Table B holds the same points as the rows below and some others, measured another way and shuffled. Each row below is followed by which row of B it is.
B (68 x 48):
[[-132 -298  265   27   27  155 -203 -112   41  113   64   89  -94  158
   146 -332   52 -377  -58 -161 -142 -148 -206 -433  -71 -176  104  153
   112   48  219   71 -125  -21  240  -28  267 -224  185   77   15 -176
   117   87    5  169 -263  279]
 [ 253  166   -3  139 -191   87  148 -469 -128   72   51 -100   78    7
   -42  124  128 -242  352   84   65   92  -90  304  100 -190 -229   18
   103 -241  -26 -119  156  164  606  376   28   57  -16 -133 -186  147
   101  -24  285  280   50  277]
 [ -67 -131   85 -225  177   30  -71  -94  110  109  229  149  -23  196
    44 -101   60 -145  -67 -151  -33 -194  -77 -396   81    9   69    3
     3    4   45   -3 -239  -51  166  -93   15 -263  104  153  291  -60
   -38  129  -75  115  -93  230]
 [-288 -259   71  -95  143   20   57  312   41  104   -6  117 -111    2
   -48 -205 -125  -53 -216 -209  -74 -162  -22 -443   -1  100  211   55
   -57   72   58  116 -190 -176 -134 -174   48 -186  102  177  220 -167
    44  -54 -171   64  -89  -72]
 [-138  -67  -35 -213  170  -30  257  104   44  132   62  117  -90    7
  -116  -25  -47  -26  -93 -231  121 -120   26 -302  160  132  152 -115
   -76 -108  -11  -19 -181 -159  102   42 -129 -233    7  156  288  -69
   -36 -109 -164  102   50  -71]
 [ 101   13  -80 -307  196   -1  216 -345  101  138  255  123   34  158
   -54   98   79  -97  112 -200  179 -122  -83 -226  268   -6  -38 -225
    37 -237  -82 -154 -178  -67  446  199 -142 -260  -14  138  349   69
  -139   47  -66  214   61  146]
 [-165 -269   16 -321  277   22  256  -56  127  203  116  131 -128   61
   -44 -126  -11 -128 -108 -376  129 -213 -132 -567  168   53  176 -194
    69 -153   28  -32 -257 -260  247  139  -26 -363   47  202  416 -144
  -121  -53 -280  178  -18  -52]
 [-177  148  186   30  -58   -4  171  157  -44  137  -87   64 -239  -77
   -49 -144  117 -254  -58 -130  159   14  155 -110  -19  120  265  108
  -159  -58  254   44  -93    1  222  133  -93 -243   43  -56  -75 -157
   200 -265    5   33    7  115]
 [ -96  370   33   80  -55  -54  -30  347  -92  -70   35  201  -27   72
   -95   -9  -80  -27 -104   65   57   64  307  116   68  153  156  142
  -429   57   31   18  -94  171 -138 -257 -249  -95    1   82  -45   29
   226 -113  152  -67  -18  128]
 [  97   12   61  139 -187   77  157 -266 -107  128  -43 -139  -26  -85
   -44   13  125 -230  233   34    1   39  -94  151  -23 -115 -106   99
   137 -141   59  -16  117   61  453  309  105   40   30 -145 -179   21
   123  -85  175  229   39  185]
 [ 179 -138  -14  326 -227  142 -444 -130 -139 -140  138  -65  345  189
    62   16 -157  -12  179  367 -508   -3 -202  268 -101 -287 -402  347
    75  202 -217   81  182  254  -82 -351  321  385  123   39 -195  211
   148  378  424  191 -206  340]
 [  57  229   54   53 -149   -8  277 -151  -94  142  -39  -63 -110 -115
   -97   64  182 -208  192  -13  175   80   93  180   32   44   21   54
   -25 -178  112  -41   45   79  456  333 -104  -75  -26 -164 -140    9
   136 -221  135  139  129  163]
 [ 135  177 -191 -327   19 -146  679 -294   23  323   76 -236 -109 -285
  -277  398  337   66  292  -70  296  -62   71  161  123  282  -84 -154
   179 -287  -79  -82  -29 -138  566  567 -237  -59 -124 -233  230  103
  -176 -245  -87  171  473   21]
 [  -4  158  -53 -226   40 -105  290   -9   33  186  115  -51  -85  -97
  -155  194  201   35   79  -15  117  -89  138    8   51  244   24   19
   -24  -58   -3    4 -113  -41  220  130 -182 -103  -24  -83  197   31
   -52 -110  -31   58  229  124]
 [-276 -371  142   45  -29   38 -110  328    2  138  -49  -83  -96  -98
   -12 -189   -6  -35 -149   12 -337 -190  -90 -294 -255   90   93  337
   124  279   97  256  -71 -119 -222 -243  268   48  165  -24   41 -171
    78   31  -56   48  -80   68]
 [-153  -70   -4  157   26   50 -432  445  -66 -206  123  266  206  265
    10 -154 -383  101 -238  130 -368  -70   51 -121   21  -46    5  242
  -331  291 -168  116  -92  119 -556 -711   51   84  123  324   78   56
   173  243  158   -7 -284   82]
 [ -90  -32  -65 -387  263  -56  340  -52  125  187  167  132 -108   35
  -118   47   56  -26  -48 -303  228 -169   15 -377  222  166  143 -226
   -29 -185  -18  -72 -260 -191  257  151 -202 -337  -15  156  438  -53
  -142  -95 -225  122  116  -20]
 [-210 -340 -123 -288   82 -129  431  235   76  325  -22 -287 -141 -362
  -254  173  128  247  -16  -60 -136 -253  -30 -211 -157  371   24  116
   292  103  -70  206  -96 -344  -71   93   69   87   31 -136  321  -89
  -187 -125 -260   73  328 -164]
 [ 196   62   94   76 -155   85   17 -466  -56  133  105 -102   18   43
    35   34  235 -301  291   69  -13    9 -126  132  -10 -162 -175  109
   177 -126   82  -54   68  143  591  299  115  -11   57 -150 -136   69
    86   42  231  243    5  398]
 [  -1  -71   34  144 -161   55  193  -83 -109  128 -101 -143  -51 -150
   -84  -15   51 -149  149    4  -44   10  -80   91  -54  -50  -55  115
   127  -86   33   47  106  -11  274  233  115   70   31 -117 -140  -18
   119 -121  106  198   47   54]
 [ 146  350   15   95 -162    8  171 -192 -124   53   25   -6   -9  -10
   -78  113  128 -180  217   65  158  126  120  294   94  -21  -49   52
  -118 -181   37  -86   62  187  427  241 -143  -36  -35 -103 -165  101
   164 -133  239  135   81  243]
 [ 125  -63 -238  169 -131    8  -50   71 -146  -92   71  -93  307    0
  -157  213 -243  255  140  276 -332   -5  -63  314   24  -56 -344  165
    -5  102 -375   52  154   86 -213 -260   85  405   -1   67    7  250
    27  190  253  154   39    6]
 [-182  278   75  201  -74   -7 -142  478 -128 -145  -34  263   -4  107
   -58 -136 -222  -50 -193   54  -34   88  275   55   51   75  193  189
  -482  115   37   51  -75  171 -290 -394 -175  -68   35  162 -108  -11
   303 -100  165  -62 -148   68]
 [ -57 -109 -171 -162   17  -98  307  124    2  171   38 -171    7 -203
  -221  226   34  213   66   40  -96 -137   13   15  -21  232  -87   67
   113   35 -167   93  -30 -150  -33   23  -29  124  -12  -59  222   56
  -113  -47  -66   97  249  -80]
 [  17  -99   49   19   37  105  -98 -144  -12    4  122  137   80  202
    42 -117  -94 -183   27  -85  -75  -60 -136 -174  123 -179  -47   -9
   -24  -70  -25  -44  -63   43  194  -53   72  -99   75  171   81   18
    65  115   86  195 -174  172]
 [ -83 -174  161   71 -119   57    5  -40  -31  178  -31 -139 -108  -96
     1 -102  164 -201   70   16 -146  -86  -93  -95 -182   -2   14  255
   176   74  160  130   12  -18  211   97  213    1  116 -147  -94 -100
   107  -35   63  130  -12  221]
 [ 102   27   94  242 -229  112   67 -261 -143   71  -67  -96   -1  -41
    -4  -42   75 -280  227   54  -33   82 -101  181  -26 -184 -114  135
   100 -127   67  -14  151  120  443  266  142   58   43 -128 -272   24
   192  -71  242  230  -43  214]
 [-278 -313  205  -93   65   38    6  181   70  210  -18   -8 -208  -55
    18 -234   95 -181 -146 -164 -129 -205  -76 -450 -159   95  209  193
   116  133  217  170 -173 -160   37  -48  184 -193  154    1  118 -237
    49  -50 -146   69  -70  108]
 [-124  -90  -13   14   68   37 -121  222  -19  -43   92  174   80  134
   -37  -97 -219   14 -125  -24 -163  -91   -3 -184   65   -3   33   85
  -164   90  -94   54 -108    6 -199 -321   15  -37   73  224  150   -1
    76   97   34   70 -147   41]
 [-263 -226  148   58   61   63 -281  365    8  -20   43  184   -9  146
    42 -279 -189  -76 -252  -56 -267 -146  -20 -363  -75   -1  162  223
  -142  233   56  154 -160  -23 -297 -438  136  -95  155  211   92 -130
   145  102   -5   19 -253   96]
 [ -28 -244   94  178 -100  108 -323   26  -56  -17   77  -16  131  122
    56 -135  -94  -96    8  140 -392  -91 -161  -68 -131 -155 -126  305
    79  205  -34  125   30   84  -90 -292  290  148  159   46  -76   10
   124  226  186  140 -200  244]
 [ 156   71 -379 -232   45 -140  423  -61  -23  108  154 -167  166 -152
  -310  468   -7  371  210  117  -10  -79   47  257  158  231 -275  -95
    76 -101 -386  -43   15  -93   50   86 -193  221 -114  -23  312  256
  -208    8   15  147  372  -97]
 [ 203  686 -246   -7  -70 -129  293    9 -142  -98  118  148  139   45
  -242  362  -64  123  172  126  294  186  370  505  333  160  -84 -126
  -459 -226 -228 -198   15  237  155   26 -511   -1 -176   59   19  299
    99 -154  257   29  215   72]
 [-315 -502  150 -232    9  -56  259  174  125  447  -84 -367 -320 -385
  -103  -56  365  -30  -40  -78 -228 -330 -127 -411 -409  319  137  325
   471  226  232  321 -119 -334   80  157  305  -12  159 -298  173 -277
  -105 -128 -274   63  222   60]
 [ -14 -228  193  276 -203  168 -173 -137 -107   68  -52  -80    5   30
    81 -215   13 -303   97   60 -247  -19 -208  -29 -158 -239  -76  269
   160   57  122   96  106   83  232   39  337   75  148  -59 -254  -65
   209   70  206  217 -197  262]
 [ -16  211   63  137 -127   31  213    0 -127   58  -93   33  -96  -61
   -86  -35   20 -212   82  -52  156   97   97  115   77   -6   87   29
  -140 -165   91  -39   43   71  301  210 -102  -99  -13  -41 -156  -18
   204 -229  127  132   17   74]
 [-254 -397  -34 -446  196 -141  238  243  194  354  131 -216 -162 -233
  -168  122  237  232 -105  -63 -208 -386  -37 -426 -213  429   77  183
   301  247   -5  250 -252 -345 -141 -100   95  -31  101 -109  480 -136
  -256   24 -318   12  277    9]
 [-314 -268  173 -124  146   30   -6  257   83  150   17  137 -183   36
    14 -275  -25 -160 -229 -237  -65 -195  -37 -534  -47   91  277   95
   -29   94  174  126 -237 -168  -43 -146   87 -280  139  140  210 -235
    55  -43 -188   50 -129   41]
 [ 197   -5   15  184 -120  129 -291 -280  -88  -90  182   49  251  242
    66  -11  -82 -139  179  177 -246   10 -157  139   59 -284 -273  151
    10   15 -132  -43   76  223  181 -149  156  129   82   85  -99  167
   117  274  334  218 -186  349]
 [-207 -209  166 -223  190   24  -84   89  134  141  164  165 -120  142
    48 -204   62 -166 -176 -205  -57 -225  -48 -532   -4   69  205   67
    -4   82  146   74 -285 -107   61 -154   53 -309  137  150  290 -170
    -8   65 -155   64 -123  189]
 [-124  126 -122   39   46  -42  -10  414  -79 -125   54  221  107   99
  -141   13 -311  158 -158   29  -68   -6  181    3  150  114   65   40
  -376   72 -188   18  -98   41 -356 -391 -190    7  -13  254  142   76
   116   -3   62   -2  -54  -79]
 [-304 -478  241    4  151  158 -367  221   80   19   80  231  -38  243
   159 -456 -191 -234 -291 -194 -312 -229 -218 -663  -73 -145  189  180
    -7  208  130  149 -214  -97 -187 -403  306 -217  230  291  167 -230
   106  194  -95  100 -389  132]
 [ -44  231   83  213 -164   13   17  150 -142  -23  -68   60  -34  -12
   -63  -60  -34 -152   24   62   15  104  155  166    8   12   74  168
  -230  -10   81   19   44  153   78  -31  -76  -16   19  -24 -208    3
   257 -142  202   54  -43  137]
 [ 234   84   22   11 -134   60  146 -500  -45  153  106 -136   31    3
   -23  124  250 -235  334   55   49    7 -110  175   45 -126 -207   35
   195 -190   23  -89   80  108  635  381   54   -5   10 -165  -78  102
    26   12  199  261   84  330]
 [  76  602 -181   56  -48 -104  194  221 -156 -141   62  226  106   64
  -212  223 -171  110   34   90  236  175  385  385  295  162   30  -71
  -541 -137 -180 -132  -24  202  -35 -116 -477  -31 -132  128   10  209
   172 -167  209  -11  113    5]
 [ -92 -254 -170 -163   70  -69  135  196   25  126   88 -125   80 -113
  -175  155  -59  265  -19   55 -244 -200  -53 -108  -50  198 -104  118
   120  144 -220  137  -65 -169 -217 -182   61  165   35   36  295   52
  -133   81  -78   93  152  -71]
 [ 375  174 -338  -83 -107  -74  167 -358  -69   37  261 -211  320  -25
  -206  520   85  275  395  330 -132  -14  -20  510  116   43 -497   30
   133  -63 -408  -89  131  130  220   68  -88  360  -85 -106  130  390
  -151  195  275  208  300  190]
 [-177 -234  180   89 -145   35  125   88  -40  236 -141 -211 -193 -224
   -39 -135  167 -183   22  -24 -151  -99  -89 -121 -251   67   79  286
   218   85  199  191   29  -96  168  145  242   20  112 -200 -128 -172
   126 -142   -1  120   36  104]
 [-179  -87  275  204 -167   86 -125  139  -69   99 -109  -16 -160  -45
    60 -266   84 -310  -44    4 -141  -25   -7 -110 -204  -33  149  325
     1  120  267  156   -2   61  114  -26  197  -72  148  -95 -231 -175
   262  -89  112   67 -150  237]
 [-104    4   55   48  -14   35   82  108  -57   46  -26   91  -55   17
   -54  -99  -68 -135  -36  -87   20  -10   28 -106   64    5  103   48
  -118  -49   48   17  -53   -4   93   -2  -31 -112   37   74    5  -48
   137 -103   32  106  -58   35]
 [-146 -230 -187 -417  164 -183  313  230  134  283  153 -212  -50 -230
  -247  280  153  358  -33   21 -158 -305   37 -193 -102  434  -33  109
   209  182 -165  178 -188 -277 -176 -101  -34   74   29  -76  480    9
  -265   14 -236   13  354  -53]
 [ 230  267  -46  144 -197   43  290 -376 -160   73  -14  -77   34  -58
  -103  148   95 -203  328   39  177  145   -3  357  152 -119 -166  -43
     5 -300  -32 -140  153  151  586  430  -92   28  -61 -119 -189  140
   129 -149  255  249  106  160]
 [  96  -52 -246  123 -109  -20  -48  125 -123  -79   96 -100  296  -16
  -176  238 -223  299  113  289 -347  -29  -30  297    4    6 -326  180
   -13  144 -369   70  123   66 -271 -308   58  401    5   61   42  248
     7  184  228  121   68    3]
 [-148  306  113   49  -15  -44  -89  352  -55  -51   45  236  -70  107
   -37  -88  -49  -93 -158   13   51   30  292  -25   42  142  219  155
  -418   88  107   36 -149  146 -125 -283 -217 -174   42  104  -21  -41
   228  -97  114  -77  -80  178]
 [ -27 -288  172   74   25  192 -154 -253    0   54   78  111   16  216
   127 -284  -65 -353   15 -167 -116  -90 -271 -340   55 -297   -9   30
   111  -77   91  -18  -59   -4  327   49  247 -174  144  156   13  -95
   103  123   54  267 -281  219]
 [-126  121  135  182 -122   22 -143  271  -97  -30  -32  107  -33   42
   -15 -135  -61 -125  -78   76 -106   25  131   31  -68   34  111  256
  -238  126   90   93  -30  138  -94 -224  -13  -21   80   29 -147  -41
   250  -48  167   -1 -117  177]
 [-119 -205 -208 -176   90 -115   46  359   35   66  135  -85  133  -84
  -203  207 -121  400  -80  143 -328 -216   26  -67  -61  276 -113  168
    20  265 -288  177  -99 -144 -442 -402    9  222   40   82  349   92
  -134  145  -59    9  163  -72]
 [ -29  -82    7   -9 -156  -50  254    1  -43  244  -50 -295  -91 -278
  -143  141  229    9  156  107 -119  -85  -14  106 -195  172  -81  239
   236   57   31  148   62  -75  183  190  112  144   39 -264  -38  -17
    12 -108   35  112  224  111]
 [ -26 -151   78   78 -158   42  233 -126  -76  225 -108 -232 -113 -212
   -77   -8  161 -171  163   -3  -61  -41 -114   28 -132    0  -39  166
   241  -59  105   88   85  -55  343  302  176   52   56 -201 -127  -66
    80 -140   55  194   99   98]
 [ -23  255   97   96 -132    1  112   39 -100   65  -32   38  -99  -25
   -58  -19   93 -192   58   11  113   67  154  118   20   54   96  115
  -171  -71  130   -4  -10  116  242   97 -113 -100   12  -75 -145  -18
   199 -170  144   66   21  184]
 [-177  123  129  175  -95   27   16  301 -109   -4 -111  141 -109   -5
   -44 -179 -107 -174 -109  -56   27   59  150  -31    0   43  202  147
  -270   15  131   63  -38   69  -29  -96  -67 -119   44   56 -138  -94
   272 -180   91   26 -109   42]
 [ 114  772 -203  -57  -18 -166  218  204 -121 -129  151  252   96   91
  -235  328  -81  155   47  116  312  174  489  432  334  257   39  -90
  -612 -148 -184 -175  -84  245   -7 -137 -606  -86 -158  109   75  256
   130 -169  218  -67  193   81]
 [   4  508 -114   84  -46  -84  150  269 -148 -125   17  232   54   57
  -181  123 -185   52  -25   45  193  154  347  271  238  131   83  -28
  -512 -101 -112  -99  -40  171  -69 -145 -399  -57  -97  134  -19  136
   197 -175  181  -12   52   -5]
 [-130 -265  -21  -20  -49  -30   81  184  -17  162  -19 -202  -24 -187
  -121   53   43  102    5   80 -269 -158  -65  -68 -188  151  -58  248
   185  175  -47  194   -9 -123 -105  -92  175  176   84  -97   79  -34
   -21   17  -23   79  111   26]
 [ 222 -114 -215  250 -188   67 -237  -70 -156 -135  141 -122  409   94
   -79  202 -235  209  209  383 -480   -4 -155  383  -18 -178 -476  236
    79  159 -402   56  207  175 -186 -328  209  495   42   61  -66  311
    36  347  374  200  -36  150]
 [-166 -188   16   -8  125   60 -103  214   -3  -38   77  219   53  173
   -15 -184 -269  -38 -179 -131 -136 -111  -53 -333  110  -49   89   22
  -158   50  -76   34 -149  -53 -171 -299   36 -120   87  295  191  -50
    67   84  -31  101 -196  -14]
 [  -7 -104   92  -54   94   99 -208 -126   39    6  206  183   76  265
    82 -135  -49 -185  -28  -74 -105 -113 -115 -271   93 -139   -9   43
   -44    8    7  -33 -143   58  144 -157   71 -170  106  191  147   -2
    43  183   65  146 -200  262]
 [-124   31  -28   35   25    0   40  252  -52  -24   14  148   22   46
   -99  -51 -192   10 -104  -51  -31  -22   87  -80  105   54   83   41
  -223   13  -63   24  -75    3 -126 -186  -92  -51   17  165   84    4
   115  -47   34   53  -51  -34]]
Rows of B count from 0, top down.

[ 208  -94   61 -110 -110   -9   94  223  -45  -84 -110  -12 -152  111
   44  -95  -37  -87  167 -158 -192   12  141   15 -115   78   81 -189
  -58  -12 -391  -17 -130  127 -214    7]	62
[ -98  -48 -135  173  -79 -136   95  -80   60  146 -130  -61  -78  110
 -113   96   24  406   -4  -55  -39   67  -89  167  283   93  -83   -3
   91  -31   37  -72  -65  -78 -103 -238]	63
[  86 -143 -216  173  175  -19   62 -290 -245  -22  -40 -184 -104   98
  -56  -39  -18  523  113 -220  133  -64 -210  299  256  433  120 -151
  -28 -153   24 -153  106 -163 -327 -133]	35
[ 242   92  202  -87  -59  122  184  314  203   12  125 -151   46  -12
 -121   32  -83 -251  -55  173 -266  228  106 -220 -226   58   63  117
  -92  244 -139    4 -116  -86  -56  222]	38
[ 119  -94   33    6 -124   15   86   65   13  -44 -104 -114  -79   68
  -53  -17  -13  160  124  -65 -125   58  169   68  -63  124  110  -55
   33  123 -248  -80 -129  -79 -110  -78]	55
[ 182   34   42  -70  151  274   56 -230 -127  -24  166 -170   30 -103
  -31  -40 -127  230   77  124   41  -36 -204   52 -111  278  161  153
 -215    1  120  -54   98 -159 -115  355]	54
[ 151   55  336 -293 -156  194   -8  147  -39 -134   42  125    0 -153
  123  -70  -55 -247  134   96    8 -129  158 -186 -425 -247  104  243
 -253   55 -126   39 -115  174   56  434]	39
[ 112 -117 -178  139  157  -44   84 -177 -204  -19  -38 -143 -114  108
  -49  -51  -18  381   83 -220   77  -34 -190  236  228  377   86 -164
  -47 -156  -28 -123   77  -98 -331 -106]	59
[ 118  -21  255   -1 -117 -128   48  344    8 -155  -36   57   10  -36
  -28   13   90 -256  -38 -155  147  -13  289 -199 -200 -213   69  160
  -72  136 -141  -75 -148   49  -80   17]	48
[ 179 -134  -54  -48 -110   48  106   31  -39  -32 -146 -129 -166  155
   -7  -83  -58  204  223 -113 -274   52  109  167  -11  266  110 -251
   34   29 -393  -51 -115  -11 -207  -95]	44
[ -26  -19   23   39 -123  -84   65   56   46   50  -91   21  -59   37
  -41   52   21  146   20  -36  -10   15   28   33   65  -56  -37   73
   -6   -2  -36  -37 -100   25  -58  -65]	14
[ 120 -129 -170   68  114    4   65 -191 -220  -31  -66 -113 -145  110
   -6  -79  -41  378  152 -207   22  -68 -169  255  181  355   94 -192
  -60 -178  -97  -95   58  -37 -311  -65]	60
[  58   73  -31  107  -41 -143  229  295  255  184    4  -93  -38  141
 -178  104  -28  -58 -154   38 -284  277  -88  -82  194   64 -149  -27
   30   52  -41    8 -102  -17 -154 -107]	46
[ 127  -69  272  -76 -130 -102  -24  280 -125 -233  -78  133  -32  -53
   70  -53   97 -239   67 -234  229 -138  311 -152 -265 -249  115  127
 -122   48 -197  -74 -136  146  -98   65]	7
[  25   -2 -191  137  -62  -45  218   24  222  241  -69 -210  -94  198
 -191   93  -77  324  -19   82 -399  277 -137  146  288  293  -96 -140
  127   59 -100  -25  -86 -144 -157 -203]	21
[  71  -25  193 -181 -155  154  -33  -59  -93 -104  -46   65  -40 -109
   94  -53  -33   94  188   32   64 -158  132    0 -268 -117  128  173
 -145   33 -106  -22  -96   69   37  240]	37
[ 233   72  198 -219  -15  261   79   71    5  -46  133  -53    4  -92
   26  -61 -134 -131   91  161 -140    8  -22 -114 -297   58  117  137
 -228   65  -91   27  -27   24  -47  429]	66
[ 179   52  137 -106  113  164   44  -27 -131  -75  153  -30   22 -107
   25  -51  -78  -42   33   32  109  -79 -134  -73 -156   80  106  166
 -266  -57   86  -19   64    7 -132  370]	0
[  31  -51   72  -11 -110  -63   41   80  -31  -33  -97   46  -66   16
    5    2   23   68   62 -100   37  -47   82   10  -27  -67   16   53
  -48   -9  -99  -42  -97   63  -86  -11]	13
[  91   11 -102   66   24   95  161  -95   94  143   36 -221  -37   73
 -148   50  -96  323   21  117 -228  168 -162  122  133  316   17  -20
    1   58   -6  -48   -7 -189 -134    8]	30
[ 118  -17  109 -164 -164  186   61    1   37   -8  -44  -49  -60   -9
   21  -32  -92  117  178  113 -203   10   99   28 -198   42   94   40
  -71   92 -207    1 -119    2   -1  182]	29
[-101  -52   79  186 -194 -273   60  205  122   10 -162   21  -10   43
 -131  135  147  107  -93 -142  130   60  241  -41   89 -198  -49  152
  123  143  -30 -112 -178  -56  -30 -303]	57
[  40  -71 -173  -67  122  264  -20 -564 -294   33    0  -88 -116  -30
   83  -94 -141  652  267   21   64 -218 -375  358  106  366  123  -28
 -181 -256  108  -53  142  -57 -155  226]	16
[ 160   79  345  -14  -58 -107   87  470   93 -131   93   46   91  -95
  -78   52   75 -469 -168  -57  148   70  240 -357 -258 -264   37  289
 -140  191  -22  -46 -123   30  -58  158]	43
[ 148   22  214 -207 -223  139   76  201  106  -38  -35   14  -41  -19
   28  -28  -70 -135  132  113 -237   45  203 -111 -303 -106   68   81
  -91  146 -269   32 -182   77   22  214]	28
[ 173  -47   18   82   94 -103  109  159  -96  -75   18  -68  -49   60
  -65  -27   17  -43  -28 -212   81   28  -21  -20   52  145   57  -47
  -90  -45  -73  -88   -3  -11 -283  -16]	20
[ 119  -13  -80  168  182   36  112 -144  -74   19  103 -239   17   13
 -154   33  -31  317  -48  -34   97   74 -197   96  153  351   96   59
  -59   12  149 -130   94 -256 -222   17]	18
[ -23   84  441 -223 -577 -131   91  701  437   22 -194  253  -20  -11
    4  101   70 -554  -14  132 -330  154  581 -388 -396 -686 -140  235
   53  324 -397  103 -461  290  253   21]	56
[ 105  -63 -281  -40  148  303   83 -548 -178  136   27 -232 -143   72
    6  -89 -213  708  256  105 -214  -43 -445  410  193  580   99 -174
 -113 -207   23  -38  144 -140 -215  168]	65
